Below are the code and all the weights of a small trained network. Each question names an input and a target symbol and asks about switching units off, where a switched-off unit gives its printed mean instead of its output.

import numpy as np


def w(rows, s, z=0):
    codes = np.array(rows[::2]) - 128.0
    scale = np.full(codes.shape[1], s)
    scale[-1] = z or s
    return codes * scale


def f(y):
    return y / 2 * (1 + np.tanh(0.7978845608 * (y + 0.044715 * y**3)))


def softmax(a):
    e = np.exp(a - a.max(-1, keepdims=True))
    return e / e.sum(-1, keepdims=True)


def log_softmax(a):
    a = a - a.max(-1, keepdims=True)
    return a - np.log(np.exp(a).sum(-1, keepdims=True))


def net(x, mask):
    ids = ['δημσψω'.index(c) for c in x.split()]
    T = len(ids)
    res = E[ids] + P[:T]
    u = 0
    for l in range(2):
        q, k, v = (res @ M[l].T for M in (Q, K, V))
        z = softmax(np.where(np.tri(T) > 0, q @ k.T / 4**0.5, -1e9)) @ v
        res = res + np.where(mask[u], z, O[l][:, -1]) @ O[l][:, :-1]
        u += 1
        y = f(res @ A[l][:, :-1].T + A[l][:, -1])
        res = res + np.where(mask[u : u + 4], y, B[l][:, -1]) @ B[l][:, :-1]
        u += 4
    return log_softmax(res[-1] @ U[:, :-1].T + U[:, -1])


Q, K, V, O, A, B = {}, {}, {}, {}, {}, {}
E = w([
[111,75,116,168,153,160,72,129,177,145,114,183],'δ',
[163,72,103,126,119,142,154,54,138,99,69,109],'η',
[159,140,187,100,83,124,120,185,88,81,47,66],'μ',
[118,160,123,149,118,39,153,158,176,126,96,128],'σ',
[182,71,254,176,115,151,72,132,158,97,107,142],'ψ',
[91,101,73,73,137,73,170,94,73,140,96,113],'ω',
],0.024)
P = w([
[68,84,128,198,18,128,184,94,136,96,129,41],'0',
[80,77,141,178,83,162,160,125,129,63,219,38],'1',
[145,159,34,21,177,37,54,169,125,212,3,76],'2',
[106,158,52,55,44,26,106,71,127,94,154,251],'3',
[69,29,102,164,34,97,237,94,128,106,197,104],'4',
[169,60,204,59,212,166,106,254,176,141,123,21],'5',
[158,179,36,98,183,139,84,145,79,11,192,212],'6',
[137,49,142,222,116,146,77,116,111,30,201,92],'7',
[110,140,225,7,137,202,96,172,210,193,124,35],'8',
],0.0073)
Q[0] = w([
[140,147,115,98,134,14,116,132,156,72,143,206],'L0H1',
[144,148,177,18,114,152,78,169,153,176,72,155],'L0H1',
[119,129,156,199,100,171,129,120,152,149,138,159],'L0H1',
[157,150,137,152,184,2,203,98,222,215,156,77],'L0H1',
],0.0073)
K[0] = w([
[109,207,196,121,202,46,65,152,138,166,167,158],'L0H1',
[127,189,125,108,93,158,51,118,136,156,2,75],'L0H1',
[106,112,129,183,123,152,61,70,161,64,163,210],'L0H1',
[148,148,70,206,98,39,148,95,120,122,137,165],'L0H1',
],0.0078)
V[0] = w([
[234,200,105,106,106,204,106,126,106,163,159,132],'L0H1',
[67,155,77,152,121,59,179,197,75,115,201,75],'L0H1',
[62,160,151,254,150,65,147,23,161,109,147,147],'L0H1',
[182,170,119,142,114,184,168,83,36,66,188,97],'L0H1',
],0.0056)
O[0] = w([
[244,148,132,232,103,153,125,124,106,124,112,192,2],'L0H1',
[79,151,58,254,111,123,121,117,89,101,60,10,61],'L0H1',
[152,79,150,156,133,153,140,112,188,76,217,89,86],'L0H1',
[203,151,124,142,170,49,203,39,100,187,115,178,98],'L0H1',
],0.0082,0.005)
A[0] = w([
[67,255,149,101,180,75,168,218,182,105,105,97,49],'L0N1',
[243,176,102,93,60,128,130,177,220,166,103,130,198],'L0N2',
[172,246,192,154,177,81,135,202,188,225,55,105,12],'L0N3',
[51,100,137,59,88,244,252,12,208,71,217,119,181],'L0N4',
],0.005,0.0011)
B[0] = w([
[76,176,103,95,66,153,145,95,169,135,193,183,174],'L0N1',
[96,100,214,107,177,92,119,119,123,36,194,36,153],'L0N2',
[221,115,160,112,212,130,1,94,105,148,194,35,156],'L0N3',
[141,94,153,172,207,184,95,150,91,64,170,169,255],'L0N4',
],0.0084,0.0093)
Q[1] = w([
[50,194,37,154,147,118,148,154,129,89,161,151],'L1H1',
[70,202,109,194,249,3,157,163,165,174,174,218],'L1H1',
[187,170,165,123,158,115,137,207,11,191,193,59],'L1H1',
[172,160,68,60,56,187,239,112,95,48,119,74],'L1H1',
],0.006)
K[1] = w([
[65,181,89,204,155,78,109,124,121,140,178,80],'L1H1',
[49,163,110,61,177,110,95,185,198,137,220,52],'L1H1',
[85,190,224,64,98,94,150,129,58,166,107,81],'L1H1',
[123,136,131,114,154,39,200,40,64,2,36,88],'L1H1',
],0.0066)
V[1] = w([
[95,2,144,74,156,107,200,186,189,207,35,72],'L1H1',
[118,159,71,40,125,103,67,129,220,149,111,67],'L1H1',
[155,157,2,163,26,70,126,139,131,172,120,215],'L1H1',
[30,112,11,150,68,124,198,102,64,98,27,94],'L1H1',
],0.0045)
O[1] = w([
[79,170,39,133,115,27,58,95,132,166,167,60,146],'L1H1',
[158,134,120,160,140,1,200,93,160,168,253,42,105],'L1H1',
[48,81,183,249,117,206,86,72,123,165,132,94,10],'L1H1',
[223,128,169,83,169,154,122,157,190,119,126,209,96],'L1H1',
],0.0083,0.013)
A[1] = w([
[181,129,145,54,98,74,153,162,82,151,87,106,6],'L1N1',
[141,77,172,19,109,109,63,96,157,127,186,137,174],'L1N2',
[185,81,122,186,66,142,187,22,160,55,146,130,156],'L1N3',
[125,97,213,255,51,124,163,128,144,45,137,128,46],'L1N4',
],0.0068,0.0019)
B[1] = w([
[75,112,148,37,116,185,89,145,146,115,167,164,214],'L1N1',
[164,126,84,197,198,92,185,88,132,255,66,221,249],'L1N2',
[171,99,132,150,82,119,56,160,114,14,148,182,157],'L1N3',
[80,174,188,188,204,161,147,66,92,80,36,52,139],'L1N4',
],0.01,0.015)
U = w([
[76,42,135,111,166,230,108,98,229,177,170,149,93],'δ',
[162,143,75,148,116,57,106,90,97,76,174,198,62],'η',
[123,83,128,90,76,125,129,192,223,158,65,114,253],'μ',
[82,146,109,142,160,97,124,111,145,80,109,114,138],'σ',
[123,147,179,161,184,132,253,152,110,158,62,158,107],'ψ',
[90,75,18,103,148,2,155,85,35,103,123,58,89],'ω',
],0.0058,0.0036)

Each question gives the input, a string of symbols that net reads in full, and the target symbol t.
The units are the heads (4 rows each of Q, K, V and O) and the neurons (one row each of A and B). Each row of codes is followed by its name. A weight is (code - 128) times the scale printed after its matrix; where a second scale follows, it is the last column's (O, A, B and U).
mask holds one flag per unit, layer by layer, with each layer's heads first. A switched-off unit (its flag False) gives its mean, the last column of its rows in O or B, instead of its output. The means were averaged over made-up inputs and are rounded, as every weight is.
A unit's drop is (log p(t) with every unit on - log p(t) with that unit switched off) / (log p(t) with every unit on - log p(t) with every unit switched off).
The circuit of an input: a set's keep is (log p(t) with only the set's units on - log p(t) with every unit switched off) / (log p(t) with every unit on - log p(t) with every unit switched off). Starting from all 10 units, units are removed one at a time, each time the one whose removal leaves the highest keep (on an exact tie, the one counted first), for as long as the keep stays at least 0.8.
circuit, biggest first: the units of the circuit, biggest drop first
top k neurons: the k neurons with the biggest drops, biggest first
k most important neurons of layer l: the k neurons of layer l with the biggest drops, biggest first
drop when u is switched off: that unit's drop, to one decimal
input η ω η δ μ μ σ σ, target σ: circuit, biggest first	(L1N4; L1H1; L0H1; L1N2)
input ψ δ μ η η η σ ψ δ, target μ: circuit, biggest first	(L1H1; L0N4; L0H1)
input η δ ψ δ μ μ η η η, target ψ: circuit, biggest first	(L1N2; L0H1)
input η η ω δ μ ω ω ω σ, target ω: circuit, biggest first	(L0N3; L1H1)
input η μ σ ω η μ μ η ω, target μ: 2 most important neurons of layer 0	(L0N4; L0N3)
input σ ω η η ψ μ ψ, target μ: most important neuron of layer 1	(L1N1)
input δ η η, target μ: circuit, biggest first	(L0N4; L1H1; L1N1)
input μ η μ σ σ σ, target δ: 3 most important neurons of layer 0	(L0N1; L0N3; L0N2)
input μ σ δ, target ω: 2 most important neurons of layer 0	(L0N4; L0N1)
input η η η ω η μ, target ω: circuit, biggest first	(L0H1; L1H1; L0N3)
input η ψ ω δ σ δ μ μ μ, target δ: circuit, biggest first	(L1N1; L0N3)
input μ δ ψ μ η δ, target μ: circuit, biggest first	(L0N4; L0H1; L1H1)
input ω μ η η η η μ η η, target ψ: top 2 neurons	(L1N2; L1N1)
input η ψ μ ψ ω ψ η η σ, target ω: circuit, biggest first	(L1H1)
input η ψ η μ μ η η ω μ, target δ: top 2 neurons	(L1N1; L0N3)
input η η δ σ σ, target σ: top 3 neurons	(L1N4; L1N2; L0N1)
input ω ω μ η η μ μ η ψ, target ω: drop when L0H1 is switched off	0.1
input ψ ω ψ ψ η, target η: drop when L0H1 is switched off	0.1
input μ η ω η μ ψ, target ω: drop when L1N3 is switched off	0.0
input σ σ μ ψ ψ η, target ω: top neuron	(L0N1)
